[[121 150 113 150 105 145 145 126 114 116 145 117 138]
 [113 146 154 146 130 132 125 106 123 150 153 106 150]
 [108 156 139 122 122 132 138 148 115 102 128 106 144]
 [115 153 154 145 113 150 105 118 111 104 138 153 155]
 [113 150 126 118 150 115 127 126 106 155 100 114 149]
 [129 147 116 141 133 149 137 113 147 157 141 155 103]
 [117 124 117 145 148 125 131 104 155 121 127 138 131]
 [144 121 127 142 120 125 100 149 138 124 134 157 144]
 [120 144 134 106 140 104  99 120 114 132 110 103 125]
 [120 149 121 114 119 103  99 144 127 122 121 136 152]
 [136 113 125 123 141 130 119 101 136 115 132 135  99]
 [137 109 135 105 143 125 103 152 100 123 101 150 156]
 [148 129 154 155 140 149 120 155 111 156 148 106 154]
 [135 117 100 122 108 157 139 141 103 141 140 155 105]
 [106 147 145 104 141 104 102 139 147 152 117 123 124]]
Indices start at 1.
The entry in the bottom-left corner is 106
What is the entry in row 2 and column 1? 113
What is the entry in row 1 and column 3? 113
The entry at row 1, column 2 is 150
What is the median of all entries? 128
The entry in the bottom-right corner: 124
What is the entry in the top-left corner? 121
The entry directly below the centre entry is 99
What is the entry in the top-right corner? 138
What is the entry in row 2 and column 2? 146
The entry at row 3, column 1 is 108
What is the entry at row 3, column 3? 139
What is the entry at row 2, column 3? 154

Questions about the row below.
1) Find the 1st entry from the right.
2) Find the 2nd entry from the right.
3) Find the 1st entry from the left.
4) Find the 3rd entry from the left.
[138 144 149 145 153 111 124 150 128 140 141 137 103]
1) 103
2) 137
3) 138
4) 149

m =
[[123 124 132 126 132 139 125 115 126 134]
 [138 137 122 122 149 121 145 140 134 131]
 [135 129 126 123 131 120 130 137 135 123]
 [122 125 130 136 127 134 130 123 127 138]
 [117 126 131 150 135 141 144 114 132 156]]
Indices start at 1.
What is the bottom entry of the column that holds the smallest entry? 114
The entry at row 2, column 1 is 138
What is the entry in row 1 and column 2? 124
The bottom-left entry is 117
What is the entry at row 1, column 1? 123
The entry in row 3 and column 1 -> 135
The entry in the top-right corner -> 134
The entry at row 2, column 2 -> 137
The entry just left of the largest entry: 132
What is the entry directly above the smallest entry? 123
What is the bottom entry of the column that holds the largest entry? 156
What is the entry at row 1, column 3? 132
The top entry of the column that holds the smallest entry: 115

[[109, 116, 130, 115, 112, 118, 126, 134, 123, 143, 115],
 [140, 129, 128, 123, 138, 154, 110, 120, 137, 141, 126],
 [106, 120, 142, 140, 129, 142, 116, 131, 130, 117, 134],
 [112, 139, 115, 144, 131, 142, 147, 120, 120, 134, 120]]
Indices start at 1.
Which number is the entry in row 3 and column 3?
A: 142
Which number is the entry at row 1, column 2?
A: 116
The entry in the top-left corner is 109
The entry in row 3 and column 1: 106
Which number is the entry at row 2, column 3?
A: 128
The entry in the top-right corner -> 115
The largest entry is 154
The entry in row 1 and column 3 -> 130
Which number is the entry just right of 147?
A: 120
Which number is the entry directly below 154?
A: 142
The entry in row 2 and column 1: 140
Which number is the entry in the bottom-right corner?
A: 120
Which number is the entry just left of 128?
A: 129
The entry directly above the largest entry: 118
Which number is the entry directly below the smallest entry?
A: 112
Which number is the entry at row 3, column 2?
A: 120
The entry directly below 143 -> 141

[[135, 142, 140, 127, 129, 139, 141, 136, 140, 112, 118, 130, 145, 144, 142], [121, 131, 123, 115, 133, 120, 118, 123, 112, 115, 126, 123, 120, 138, 114], [116, 118, 115, 136, 108, 116, 128, 114, 126, 121, 108, 109, 127, 124, 124], [110, 135, 133, 156, 136, 128, 112, 119, 114, 113, 137, 120, 126, 129, 120]]
Which number is the largest entry? 156
The entry just left of 119 -> 112
The entry just left of the largest entry is 133

M = [111 145 101 151 156 109 110 145 152  99 119]
The last entry is 119
What is the third entry from the right?
A: 152
What is the 2nd entry from the left?
A: 145
What is the entry just right of 152?
A: 99

W =
[[135 117 106 106 138 122 135]
 [116 139 133 122 113 115 114]
 [123 134 126 119 121 116 122]]
Indices start at 1.
Report the entry at row 2, column 1.
Answer: 116
The top-left entry is 135
Report the entry in row 1 and column 2.
Answer: 117
The entry just right of 113 -> 115
The entry in row 1 and column 3 -> 106
Report the bottom-left entry.
Answer: 123
The entry at row 3, column 3 is 126
Report the entry in the top-right corner.
Answer: 135
